Here is a tiny trained network, its code and every weight. The questions are about switching its units off for an input and a target symbol, where a switched-off unit gives its printed mean instead of its output.

import numpy as np


def w(rows, s, z=0):
    codes = np.array(rows[::2]) - 128.0
    scale = np.full(codes.shape[1], s)
    scale[-1] = z or s
    return codes * scale


def norm(h):
    return h / np.sqrt((h * h).mean(-1, keepdims=True) + 1e-5)


def softmax(a):
    e = np.exp(a - a.max(-1, keepdims=True))
    return e / e.sum(-1, keepdims=True)


def log_softmax(a):
    a = a - a.max(-1, keepdims=True)
    return a - np.log(np.exp(a).sum(-1, keepdims=True))


def net(x, mask):
    ids = ['αβγδεζηθλμξπτφψω'.index(c) for c in x.split()]
    T = len(ids)
    res = E[ids] + P[:T]
    u = 0
    for l in range(2):
        r = norm(res)
        for j in range(3):
            rows = slice(2 * j, 2 * j + 2)
            q, k, v = (r @ M[l][rows].T for M in (Q, K, V))
            z = softmax(np.where(np.tri(T) > 0, q @ k.T / 2**0.5, -1e9)) @ v
            o = O[l][rows]
            res = res + np.where(mask[u + j], z, o[:, -1]) @ o[:, :-1]
        u += 3
    return log_softmax(norm(res)[-1] @ U[:, :-1].T + U[:, -1])


Q, K, V, O = {}, {}, {}, {}
E = w([
[67,51,82,96,104,113,127,171,185,108,151,21],'α',
[89,109,119,98,183,145,139,153,221,51,122,1],'β',
[159,182,100,106,52,137,59,149,109,139,158,88],'γ',
[54,193,84,132,82,167,79,107,173,124,57,156],'δ',
[138,136,77,104,68,192,39,93,169,127,115,131],'ε',
[80,120,143,91,41,173,123,124,170,86,82,182],'ζ',
[162,116,141,107,29,160,63,136,147,97,222,130],'η',
[43,146,175,109,60,157,124,133,214,70,74,200],'θ',
[118,186,94,114,101,153,13,144,165,71,154,152],'λ',
[86,102,149,95,127,56,118,73,203,217,159,65],'μ',
[137,129,79,140,88,3,110,135,236,103,103,133],'ξ',
[110,128,163,179,99,105,96,127,148,64,252,180],'π',
[12,143,49,98,145,168,130,143,65,130,170,102],'τ',
[141,57,110,159,124,180,135,27,113,89,142,199],'φ',
[101,188,148,83,115,146,181,30,102,104,179,55],'ψ',
[152,105,149,127,194,154,160,204,170,203,140,141],'ω',
],0.0076)
P = w([
[130,192,2,124,53,182,205,154,224,152,189,123],'0',
[95,177,56,96,102,149,132,132,206,132,178,159],'1',
[69,162,122,171,74,166,66,138,186,140,159,118],'2',
[98,131,97,83,118,132,114,128,171,115,169,170],'3',
[95,133,151,169,88,147,67,138,135,139,152,116],'4',
[114,112,126,82,129,116,104,128,128,122,148,163],'5',
[107,113,171,159,114,129,73,128,96,139,119,122],'6',
[118,98,147,69,148,99,87,125,106,125,132,159],'7',
[115,95,181,148,138,114,87,130,68,135,90,121],'8',
],0.0083)
Q[0] = w([
[66,59,170,175,87,148,61,125,94,118,102,57],'0.h0',
[145,183,193,211,90,185,124,101,78,117,89,88],'0.h0',
[129,148,180,222,93,207,90,155,90,125,84,67],'0.h1',
[170,148,94,157,138,143,203,158,126,124,131,182],'0.h1',
[69,94,182,66,118,90,63,95,129,160,150,99],'0.h2',
[131,162,76,4,185,91,200,59,115,133,185,168],'0.h2',
],0.022)
K[0] = w([
[90,81,193,77,205,104,105,148,65,137,109,80],'0.h0',
[82,148,138,67,152,162,186,133,123,216,137,26],'0.h0',
[27,131,95,78,114,133,152,124,96,95,146,5],'0.h1',
[147,176,63,155,84,207,127,138,183,142,166,122],'0.h1',
[83,66,167,84,180,63,94,69,55,129,116,127],'0.h2',
[107,199,115,112,70,202,137,30,32,111,175,184],'0.h2',
],0.023)
V[0] = w([
[186,90,174,89,108,144,115,107,213,197,109,115],'0.h0',
[80,151,162,113,101,73,175,21,112,148,163,91],'0.h0',
[165,188,166,117,87,88,143,8,142,49,118,84],'0.h1',
[193,95,166,161,89,64,132,175,211,132,114,153],'0.h1',
[150,98,79,171,59,3,98,145,161,162,99,182],'0.h2',
[91,108,116,129,181,193,126,233,91,229,150,196],'0.h2',
],0.026)
O[0] = w([
[212,123,168,186,246,151,127,187,108,141,92,128,125],'0.h0',
[64,168,190,78,125,179,130,147,61,228,160,163,222],'0.h0',
[254,210,194,88,123,133,160,83,234,181,128,190,101],'0.h1',
[171,122,167,188,146,62,224,193,106,85,96,147,28],'0.h1',
[98,34,51,156,110,26,50,137,186,215,140,210,177],'0.h2',
[163,87,233,189,13,254,170,151,186,182,116,72,2],'0.h2',
],0.0084,0.0053)
Q[1] = w([
[98,26,127,198,95,58,77,169,88,170,114,132],'1.h0',
[127,187,79,52,249,106,138,151,119,7,89,86],'1.h0',
[115,62,84,116,129,77,104,151,199,123,214,163],'1.h1',
[31,115,108,123,41,162,55,40,98,111,190,77],'1.h1',
[116,95,76,146,224,116,81,152,61,70,89,188],'1.h2',
[99,103,121,47,147,60,80,222,164,170,174,237],'1.h2',
],0.02)
K[1] = w([
[71,154,136,125,113,2,98,189,142,138,109,85],'1.h0',
[124,43,161,131,224,138,122,81,47,72,82,132],'1.h0',
[121,79,144,136,135,86,76,57,85,46,229,166],'1.h1',
[47,133,38,125,85,222,111,100,79,81,125,68],'1.h1',
[131,118,121,157,135,193,70,118,40,99,89,197],'1.h2',
[57,122,135,155,128,48,40,175,125,179,107,210],'1.h2',
],0.023)
V[1] = w([
[115,111,157,159,207,141,131,68,148,214,142,92],'1.h0',
[90,255,114,180,82,32,84,166,147,171,137,89],'1.h0',
[34,183,76,159,146,138,178,52,155,171,25,85],'1.h1',
[136,93,174,76,184,114,170,169,203,195,52,106],'1.h1',
[143,79,82,138,153,230,169,54,87,108,129,223],'1.h2',
[160,175,171,157,117,133,192,28,84,168,114,64],'1.h2',
],0.017)
O[1] = w([
[166,178,74,200,87,126,148,136,65,134,141,189,96],'1.h0',
[108,119,80,128,220,107,232,102,178,125,88,16,180],'1.h0',
[149,195,165,205,159,70,114,123,96,121,69,162,132],'1.h1',
[29,124,50,111,144,199,71,76,192,127,71,124,85],'1.h1',
[92,32,154,111,164,138,171,72,136,117,73,73,116],'1.h2',
[129,102,33,171,188,70,128,135,254,117,155,116,3],'1.h2',
],0.0062,0.016)
U = w([
[65,92,151,205,136,120,141,183,16,69,141,106,123],'α',
[117,199,108,122,217,132,148,94,151,33,168,104,165],'β',
[187,157,74,94,111,115,145,171,99,192,107,38,71],'γ',
[130,196,114,157,76,94,125,96,110,189,21,74,93],'δ',
[222,116,71,127,131,176,52,134,97,133,75,113,87],'ε',
[88,93,150,55,102,170,112,163,155,103,33,156,79],'ζ',
[183,53,109,29,139,188,117,202,134,126,196,118,81],'η',
[124,150,159,130,115,108,209,205,162,99,16,201,121],'θ',
[196,98,144,81,33,49,64,117,165,42,108,86,96],'λ',
[82,139,165,162,253,185,98,181,128,238,139,126,107],'μ',
[123,103,44,175,145,64,86,116,198,143,174,199,188],'ξ',
[60,123,191,65,79,56,250,135,155,137,191,124,81],'π',
[6,130,71,133,48,164,85,61,141,134,173,83,136],'τ',
[152,18,145,105,148,168,170,11,86,143,80,139,96],'φ',
[151,226,198,100,96,165,110,91,130,160,211,207,168],'ψ',
[152,130,189,239,103,186,133,155,201,116,173,103,254],'ω',
],0.0057,0.0054)

Each question gives the input, a string of symbols that net reads in full, and the target symbol t.
The units are the heads (2 rows each of Q, K, V and O). Each row of codes is followed by its name. A weight is (code - 128) times the scale printed after its matrix; where a second scale follows, it is the last column's (O and U).
mask holds one flag per head, layer by layer. A switched-off head (its flag False) gives its mean, the last column of its rows in O, instead of its output. The means were averaged over made-up inputs and are rounded, as every weight is.
A unit's drop is (log p(t) with every unit on - log p(t) with that unit switched off) / (log p(t) with every unit on - log p(t) with every unit switched off).
The circuit of an input: a set's keep is (log p(t) with only the set's units on - log p(t) with every unit switched off) / (log p(t) with every unit on - log p(t) with every unit switched off). Starting from all 6 units, units are removed one at a time, each time the one whose removal leaves the highest keep (on an exact tie, the one counted first), for as long as the keep stays at least 0.8.
circuit, biggest first: the units of the circuit, biggest drop first
most important unit: the unit with the biggest drop
heads that matter: for each layer, one digit per head in row order, 1 if its drop is at least 0.15 and else 0, layers parted by /
drop of u: that unit's drop, to one decimal
input α φ φ θ τ π β α, target π: circuit, biggest first => 0.h0, 0.h1
input τ λ ψ μ γ β δ τ ζ, target τ: circuit, biggest first => 0.h1
input θ π ζ ε π λ φ δ, target ψ: heads that matter => 010 / 000
input ε ζ τ μ, target ω: heads that matter => 001 / 000
input λ ξ μ δ π, target μ: heads that matter => 100 / 000
input λ θ λ, target λ: heads that matter => 100 / 001
input ω α ψ γ γ φ α θ, target ψ: heads that matter => 010 / 000
input β β τ γ α λ θ η, target λ: heads that matter => 110 / 000
input λ μ α θ φ ξ, target ψ: heads that matter => 011 / 000
input ψ δ μ ψ τ, target τ: heads that matter => 110 / 000
input ω ε α, target α: heads that matter => 010 / 000
input δ τ λ γ μ τ, target ω: heads that matter => 001 / 000
input ζ τ φ α, target ψ: circuit, biggest first => 0.h1, 1.h0
input α μ ζ, target μ: most important unit => 0.h0
input τ ξ η, target ξ: heads that matter => 001 / 000
input β φ ψ π, target β: heads that matter => 001 / 001
input τ η φ μ ψ φ δ, target ψ: heads that matter => 110 / 000
input δ γ μ δ, target ξ: circuit, biggest first => 0.h0, 1.h2
input α ξ ξ λ ξ, target ξ: drop of 0.h2 => 1.0
input φ ω ζ α λ π μ ω π, target ω: circuit, biggest first => 0.h2
input τ β γ λ φ τ θ π γ, target τ: drop of 0.h1 => 0.5
input λ ω θ, target ω: drop of 0.h2 => 0.4
